Each row has a class, written after it.
[-31   7  16  -9 -15 -18  15  -3   0   4  -8 -13 -23 -21 -21  20  12  -7
  -4  -3   5   0 -19  13  -1 -17 -28  16 -14  -4   5 -24]
nizev
[  1 -28  21   9  11 -21  -3 -12   5  31 -13 -51 -27  -8   8   7  40   5
  35  24  26 -48 -25 -43  -9 -33   8 -15  58 -33  17  -5]
Zulo
[  1  -5   9 -11  21 -46  10 -30  23  28 -50 -41 -79   4  -3 -15  20   2
  67  19  51 -36 -22 -37 -21  -4 -19  -6  31 -41  22  16]
roli
[  5 -38  20   7 -12 -36  28  20  18  23  -2 -16 -20   9  30   1  17 -29
  -9   7 -26 -18 -35 -24  -6 -12   6  -8  19   4  19  13]
nizev
[-33 -23  15 -22 -16 -28  26  -4  31   6   7  -4 -50   9  48   5   8 -28
  17   7   3 -10 -28 -21   0  -8  17   2 -48  21   3  24]
sive
[ 17 -67  66  30  12 -18  15   0  -2  18  19 -40   3  -2  72  21  58 -20
  -9   7 -27 -36 -52 -30   1 -56  44  -5  12  13  -3  20]
nudat
[-18 -34  20   0 -21 -27  39  34   9   7  22   2  -6  -6  38  12  12 -38
 -21  -6 -46  -2 -33   2   4 -20  21   5 -34  26  15  10]
nizev
[-35  37 -16 -68 -48  -5  16 -14  39  -7 -14  19  12  25 -43  -6 -40 -12
  -2   3   7  51  27  16 -22  17 -25 -15 -58   7   3   1]
nudat
[  0 -41  23  -6  21 -53  26 -14  36  36 -29 -26 -57  14  62 -17  -3 -21
  50   8   6 -26 -21 -61 -17   6  10 -13  18   0  13  38]
nudat
[-20  -3  18 -14   6 -47  12 -22  24  16 -40 -42 -57   3  -2  11  21  -6
  46  14  29 -24 -18 -21 -29  -9 -18 -13   8 -27  16  -2]
nudat
[ -1 -26  44  20  23 -25  10 -26  -4  29 -31 -55 -42  -2   6  16  53  -2
  28  16  32 -36 -33 -33 -10 -58   0   8  22 -12   4   4]
nudat
[ -4 -41  51  32 -18 -11  28  47 -17  -9  37 -11  31 -17  48  45  45 -25
 -58  -3 -61 -17 -54  26  11 -49  45  14 -29  28   1 -19]
Vomi
[-43 -20  29  -7 -10 -29  39  14  20   0   5  -1 -33   2  39  33  11 -34
   0  -3 -11  -8 -36  -1  -7 -27  14  15 -63  11  -1  -1]
sive
[ -1 -34  55  19 -17   0  -1  56 -20  -8  52 -10  44 -14  40  44  50 -36
 -87  16 -64 -22 -42  26  13 -57  48   5 -12  16   0 -45]
Dozi
[ -2 -14  38  11  -3  -2  -9   7 -25   0  18 -39  17 -32 -10  52  56  13
 -24  18  -8 -33 -18  13   6 -57  11  -2  14 -18  10 -53]
Zulo
[-45  -8  -6 -32 -30 -46  33  17  39   6   1   7 -40   8  22   5 -11 -37
  14   8  -2   9 -15  -6  -4  11   1  17 -48  27  14  12]
kitet
[ 23  -8   8  45  10 -39   9  34 -28  10  35  12  39 -32  69  -1  -4   5
 -58 -15 -57 -16   7  11   5  11   6  17  45  -7   6 -24]
kitet
[ -7 -20  24  -9  -8 -18  38  14  22  10 -14  -5 -27   7  15  16  13 -36
   4   7  -6  -5 -35  -5   6 -24  -3  15 -44  19   5   4]
roli
[-28 -22  23 -16  -7 -27  19  21  17  -7   5   1 -26 -12  35  27  -3 -18
   9  -1 -15  -7 -34   0   2 -13  19   9 -41  17   3   5]
Vomi
[-28   4  17 -19  -7 -32   6  -9   8   5 -18 -22 -51 -10 -15  17  14  -6
  21   8  26  -9 -23   6 -12 -14 -12  12 -16 -12  12 -15]
roli
[ 27 -42  35 -15 -23  26 -19  -5   3  15  27 -21  51  15   4   2   7  11
 -43  29  -6 -11 -12 -43   5 -56  21 -31  34  -2  13  14]
nizev
[-23  38   7 -25 -22 -23  22  17 -14 -14  -7   1 -22 -22 -50  38   7  -9
 -19   2  -7  16   4  65   4 -13 -28  20 -45  -4  20 -55]
roli
[-16  30 -29 -62 -50 -22  33   4  19  -3  -1  36  16  -6 -19 -22 -46  -5
  -9  -8 -20  35  33  19 -11  31 -31 -23 -51   7  19   5]
nizev
[ -4 -20  16   6  22 -23   4 -46  12  26 -34 -50 -63  -2  -1  14  33   4
  62  17  52 -36 -12 -50 -21  -4  -8  -7  37 -18   3   4]
Zulo
[  7 -14  29 -19 -57  17 -23  22 -20 -13  60   1  70  -1  -3  21  15   0
 -87  15 -32   0  -6  15  17 -55  29  -9  13  -4  11 -24]
sive
[  0 -43  32 -13   3 -33  26   4  35  23  -9 -21 -30   7  36   9  18 -29
   3  12  -8 -33 -37 -53  -3 -29  11  -3 -17   8  11  26]
nizev
[-35 -24  25   1 -37 -15  29  48 -18  -4  48  10   9 -20  52  27  27 -35
 -47  -3 -49  -6 -36  27  20 -35  37   7 -59  44   5 -28]
Dozi
[  4   3 -15 -46 -41 -14   2 -15  19   7   6  10   6  12  -3 -15 -26  11
  -2   5  17   5  19 -15 -15   7  -1 -25 -16   5  12  10]
zur
[ 25 -18  13  31  31 -25  11  10   2  17   0   1  14 -20  60   0 -28   9
 -28  -8 -10 -24  -3 -19 -10  17  16  14  38  -7 -11   0]
Vomi
[ 22 -19  10 -39  -5  -4 -13 -43  38  30  -3 -21 -16  36  22 -31  -5  22
  17  34  43 -20   5 -74 -15 -14   6 -38  42 -25   1  50]
sive
[-25 -20 -19 -21  16 -61  44 -51  62  37 -47 -11 -87  17  65 -38 -34 -12
 114  -9  43 -20  -5 -79 -40  64   2 -25  -4 -14  13  54]
Zulo
[-16 -42  14 -17   1 -38  24 -12  40  29 -27 -15 -67  22  46  -3  -3 -24
  55   8  34 -24 -36 -55 -20 -13  14  -5 -27  21   3  42]
zur
[-22 -23 -12 -18   3 -55  46  -6  53  26 -45  -2 -89  20  55 -30 -22 -31
  77   5  20 -15 -29 -49 -21  25  -4 -10 -36   9  24  42]
roli
[-21  -2   7 -25  -7 -67  14 -39  26  22 -28 -35 -85   0  -2   0  26  -5
  62  19  36 -21  -7 -20 -26  13 -12  -5  17 -24  29  15]
kitet
[  9 -15  30 -17 -16  26  -9   6  -7   1  33  -2  55   2  -4  16   6   4
 -54  13 -10   0   2 -11  13 -45   8  -2   5  -8 -11  -5]
sive
[ 22 -10 -12  13  29 -41  11 -15  25  33 -17  -3 -42  13  72 -32 -26  -8
  12   5   9 -30   9 -54 -22  44   7 -18  45 -12   3  21]
Dozi
[-64  44 -24 -56 -27 -50  41 -21  37  -6 -39  10 -84  -6 -23   8 -32 -11
  57  -8  27  24  10  25 -29  46 -31   1 -74   5  16   2]
Vomi
[-15  27 -31 -64 -19 -17  12 -42  52  24 -25  14 -39  40 -15 -46 -55   0
  47  11  40  32  41 -33 -25  36 -16 -30  -9   2  10  50]
nudat
[ 11 -22  26 -13 -37  25 -32 -23  10   2  32 -26  50  13 -10  11  33  14
 -33  31  11  -9 -13 -24   2 -41   3 -17  37 -14   1   1]
kitet
[ -1 -44  42  22  19 -30   7 -40   4  43 -23 -54 -53  -8  27  -6  36   8
  44  13  36 -47 -42 -60 -20 -31  -3 -10  58 -25  11  18]
nizev
[ 34 -14  -7   8  48 -37   2  -4  16  44 -22  -2 -29   8  68 -42 -42  -3
  19   9  16 -30  13 -60 -18  36   6 -17  78 -27  -1  31]
Dozi
[-18 -26   8  -3 -27 -42  32  12  15   8   1   4 -36   3  39  13   1 -31
  11 -11  -8 -12 -29  -2 -11   0  13   2 -36  25  11   3]
zur
[-42   8  16 -16 -26 -40   6  -2   6   0   2 -21 -35 -12 -15  32  23 -13
  -2  12   3   4 -13  25 -10 -10 -11  18 -12  -5  18 -27]
kitet
[-47   6  42  -5 -33 -20  17   6 -19 -10  18 -17  -3 -23 -24  50  36 -17
 -27  -9 -18  12 -22  51  -1 -40  -1  23 -37  10   3 -48]
nudat
[ -6  -3  -5 -51 -29   7   1 -31  39  13 -12  -4  -3  27 -20 -25 -27  -1
  18  17  29  19   5 -37 -18   4 -17 -30   2  -4   7  38]
nizev
[-13 -30  10 -14  18 -45  32 -18  41  28 -32 -17 -68  15  45  -3  -1 -24
  74   7  15 -22 -17 -59 -24  18   8 -19  -3  -1  12  30]
Zulo
[ 44 -12  10  27  24 -30  -9  17   1  30   7   2  13 -14  61 -20 -31  -1
 -51   5 -17 -29   6 -19  -9  12   8   3  72 -18   4  -4]
roli
[-22  18   8 -50 -47   8  14   6   3 -12  33  21  31  17 -23   5  -8 -10
 -30   9   0  27   9  19  -5 -24  22 -11 -42   4   4 -10]
Dozi
[-19 -12  17 -13 -17 -26  42  31  17  -9   4  11  -5 -11  28  32  -1 -32
 -12  -8 -42   2 -24  23  -1   2  10   2 -60  23   5  -2]
Vomi
[ 17 -58 -11  17  34 -45  18 -13  43  47 -35 -28 -90  33  70 -36  -3  -6
  83  14  41 -52 -29 -94 -14  10  20 -16  42  -4  20  57]
zur
[-25  11  15 -14   0 -33  12 -15  16   8 -30 -22 -53 -11 -11  14   8  -6
  24  11  28 -16 -17   4 -20 -12 -18   7 -19 -22  19 -23]
roli
[-58  39   6 -30 -36 -27  33  21  -4 -24   3  11  -6 -31 -44  37   1 -16
 -19 -20 -27  30  -8  69  -5   0 -36  20 -71  -5  11 -52]
nizev
[ 39 -42   1  38  43 -44  -8 -17  16  48  -8 -32 -22  -1  89 -34  -2  17
  11  17  12 -55   0 -87 -17  17   7 -11  94 -23   9  34]
kitet
[-53  13   2 -46 -14 -26  24 -18  16   6 -22  -6 -54 -14 -24   7 -10  -9
  39   1  29   8  -4  -2 -15 -13 -20   4 -59   5  13   8]
nizev
[-20   0   5  -4 -15 -27  25  11  -3  11   1 -10 -16 -29 -11  15  11  -6
  -9  -3 -13 -11  -9  18   9 -17 -13  10 -13 -10  26 -27]
nizev
[ 14 -49  31  12   0 -26  24  17  23  23  -3 -18 -25  13  48   8  12 -35
 -11  17 -20 -21 -37 -31   2 -18  22   5   4  16  18   9]
roli
[-12 -52  45  18  -5 -27  11  17  13  12  24 -26 -20  12  62  36  34 -19
 -28   9 -25 -32 -49 -34   3 -37  32   5   4   3   6  -3]
sive
[-47  -7   6  -8 -28 -22  44  27   0  -6  22   9  -8 -14  30  25  15 -29
  -4 -10 -34   5 -14  13   2 -12  24   7 -85  45   9 -20]
Zulo
[  8   9 -20   9  30 -43  14   5  17  20  -2  18 -20  -9  69 -29 -50   4
 -10 -12  -7 -15  24 -24 -12  47  -4   5  26 -21  -2  10]
sive
[ -56   13  -37  -58    5  -61   44  -21   64   25  -41   15 -107   18
   31  -25  -51  -24   98    0   38    4   18  -49  -29   47    4  -12
  -68   16   21   45]
Zulo
[-81  52 -15 -42 -37 -30  42   6   7 -15 -16  12 -29 -22 -39  31 -11 -18
  27 -16   5  30   7  57 -22  12 -26   8 -96   4  11 -43]
Zulo
[ -1   3  -6 -37 -47   2   1   9  12   4  17  11  37  13 -17  -4 -19   4
 -30   7  -1   8  12   0 -10 -12   1 -22 -16   2  11  -8]
zur
[-40 -11   4 -41  -1 -45  42  -3  41  20 -18   4 -70  15  42 -15 -15 -33
  57   7  18  -4 -18 -31 -16  11  17  -7 -50   8  10  28]
Dozi
[ 35 -42  44   1 -39  41 -30  29 -27  -2  58 -17 101  -3 -13  26  30   4
 -94  18 -36  -6 -25  -5  24 -78  18 -13  52  -4  -1 -10]
nizev
[-55  34   2 -39 -11 -18  22   0   7  -3  -4   2 -49 -11 -30  19   2 -17
  14   5  19  15   3  33   0  -3  -7  19 -61   3   4 -31]
Dozi
[ 20 -67  16  18  13 -27  11  -8  19  40 -13 -33 -53  17  59  -3  20 -14
  38  15  20 -49 -35 -69  -3 -21  29 -12  23  18  14  38]
zur
